Below are the code and all the weights of a small trained network. Each question names an input and a class and asks about switching units off, where a switched-off unit gives its printed mean instead of its output.

import numpy as np


def w(rows, s, z=0):
    codes = np.array(rows[::2]) - 128.0
    scale = np.full(codes.shape[1], s)
    scale[-1] = z or s
    return codes * scale


def f(y):
    return np.maximum(y, 0)


def log_softmax(a):
    a = a - a.max(-1, keepdims=True)
    return a - np.log(np.exp(a).sum(-1, keepdims=True))


def net(x, mask):
    res = np.array(x, float).reshape(1, 4) / 4 @ E
    y = f(res @ A[0][:, :-1].T + A[0][:, -1])
    res = res + np.where(mask, y, B[0][:, -1]) @ B[0][:, :-1]
    return log_softmax(res[-1] @ U[:, :-1].T + U[:, -1])


A, B = {}, {}
E = w([
[184,145,199,95,35],'x0',
[87,249,115,82,130],'x1',
[90,100,118,151,93],'x2',
[133,97,79,21,135],'x3',
],0.014)
A[0] = w([
[222,117,200,86,48,141],'N0',
[120,107,137,79,147,160],'N1',
[49,183,113,98,132,32],'N2',
[117,100,53,167,215,75],'N3',
[197,46,130,138,122,17],'N4',
[114,95,80,71,107,161],'N5',
[113,75,144,138,193,60],'N6',
[140,133,177,143,7,136],'N7',
[114,184,193,241,154,172],'N8',
[105,134,56,169,186,102],'N9',
[84,118,96,152,225,53],'N10',
[85,117,101,115,91,174],'N11',
[60,206,156,110,147,39],'N12',
[212,22,135,154,180,5],'N13',
[145,136,70,160,166,149],'N14',
[118,117,120,88,141,111],'N15',
[90,108,131,42,129,166],'N16',
[120,176,72,76,106,159],'N17',
[133,173,176,232,134,174],'N18',
[121,183,58,138,130,75],'N19',
[106,206,106,142,137,83],'N20',
[156,109,96,64,127,165],'N21',
[107,69,50,5,102,115],'N22',
[143,166,109,124,98,108],'N23',
[138,92,102,81,137,147],'N24',
[133,86,144,138,140,96],'N25',
[100,201,128,89,94,24],'N26',
[95,173,92,119,107,1],'N27',
],0.013,0.002)
B[0] = w([
[30,204,102,2,108,247],'N0',
[149,93,175,135,178,166],'N1',
[157,150,53,159,94,189],'N2',
[62,214,160,68,65,222],'N3',
[151,139,62,160,68,207],'N4',
[160,100,190,142,187,190],'N5',
[115,146,95,107,88,182],'N6',
[76,167,120,96,132,219],'N7',
[168,43,248,171,238,228],'N8',
[114,136,153,33,130,202],'N9',
[66,175,123,55,61,210],'N10',
[120,126,127,131,191,154],'N11',
[159,157,94,167,66,195],'N12',
[185,137,16,239,69,235],'N13',
[46,139,159,67,116,176],'N14',
[155,92,142,141,172,160],'N15',
[147,104,192,147,157,194],'N16',
[139,121,134,197,120,195],'N17',
[183,95,211,107,202,215],'N18',
[139,163,128,141,86,171],'N19',
[192,137,80,189,126,184],'N20',
[151,114,145,103,183,192],'N21',
[158,115,181,148,227,247],'N22',
[97,176,104,160,89,158],'N23',
[125,52,194,173,206,180],'N24',
[149,123,73,185,123,164],'N25',
[132,157,92,167,82,195],'N26',
[160,141,85,183,84,164],'N27',
],0.0089,0.016)
U = w([
[173,90,246,138,229,254],'0',
[34,179,150,32,119,4],'1',
[179,135,61,203,102,111],'2',
],0.012,0.00056)

Each question gives the input, the list of numbers given to net, and the class t.
The units are the neurons (one row each of A and B). Each row of codes is followed by its name. A weight is (code - 128) times the scale printed after its matrix; where a second scale follows, it is the last column's (A, B and U).
mask holds one flag per neuron, in row order. A switched-off neuron (its flag False) gives its mean, the last column of its row in B, instead of its output. The means were averaged over made-up inputs and are rounded, as every weight is.
A unit's drop is (log p(t) with every unit on - log p(t) with that unit switched off) / (log p(t) with every unit on - log p(t) with every unit switched off).
The circuit of an input: a set's keep is (log p(t) with only the set's units on - log p(t) with every unit switched off) / (log p(t) with every unit on - log p(t) with every unit switched off). Starting from the 12 units with the biggest drops (on a tie, the unit counted first), units are removed one at a time, each time the one whose removal leaves the highest keep (on an exact tie, the one counted first), for as long as the keep stays at least 0.8.
circuit, biggest first: the units of the circuit, biggest drop first
top k neurons: the k neurons with the biggest drops, biggest first
drop when u is switched off: that unit's drop, to one decimal
input [-2,-8,6,-5], class 2: circuit, biggest first => (N13)
input [-7,-7,-5,-6], class 1: top 2 neurons => (N3, N10)
input [-2,-3,-2,1], class 2: top 2 neurons => (N0, N13)
input [4,7,8,-8], class 0: top 3 neurons => (N8, N18, N13)
input [3,-4,6,3], class 2: top 2 neurons => (N8, N18)
input [-3,6,-1,6], class 0: top 2 neurons => (N22, N13)
input [-6,-8,1,5], class 2: top 2 neurons => (N13, N0)
input [2,5,3,5], class 0: top 2 neurons => (N13, N22)
input [-2,-7,5,-4], class 2: drop when N13 is switched off => 0.2
input [-2,6,4,-1], class 2: drop when N17 is switched off => 0.0
input [4,-7,-6,2], class 2: drop when N13 is switched off => 0.6
input [7,5,-7,-5], class 1: drop when N0 is switched off => 6.3
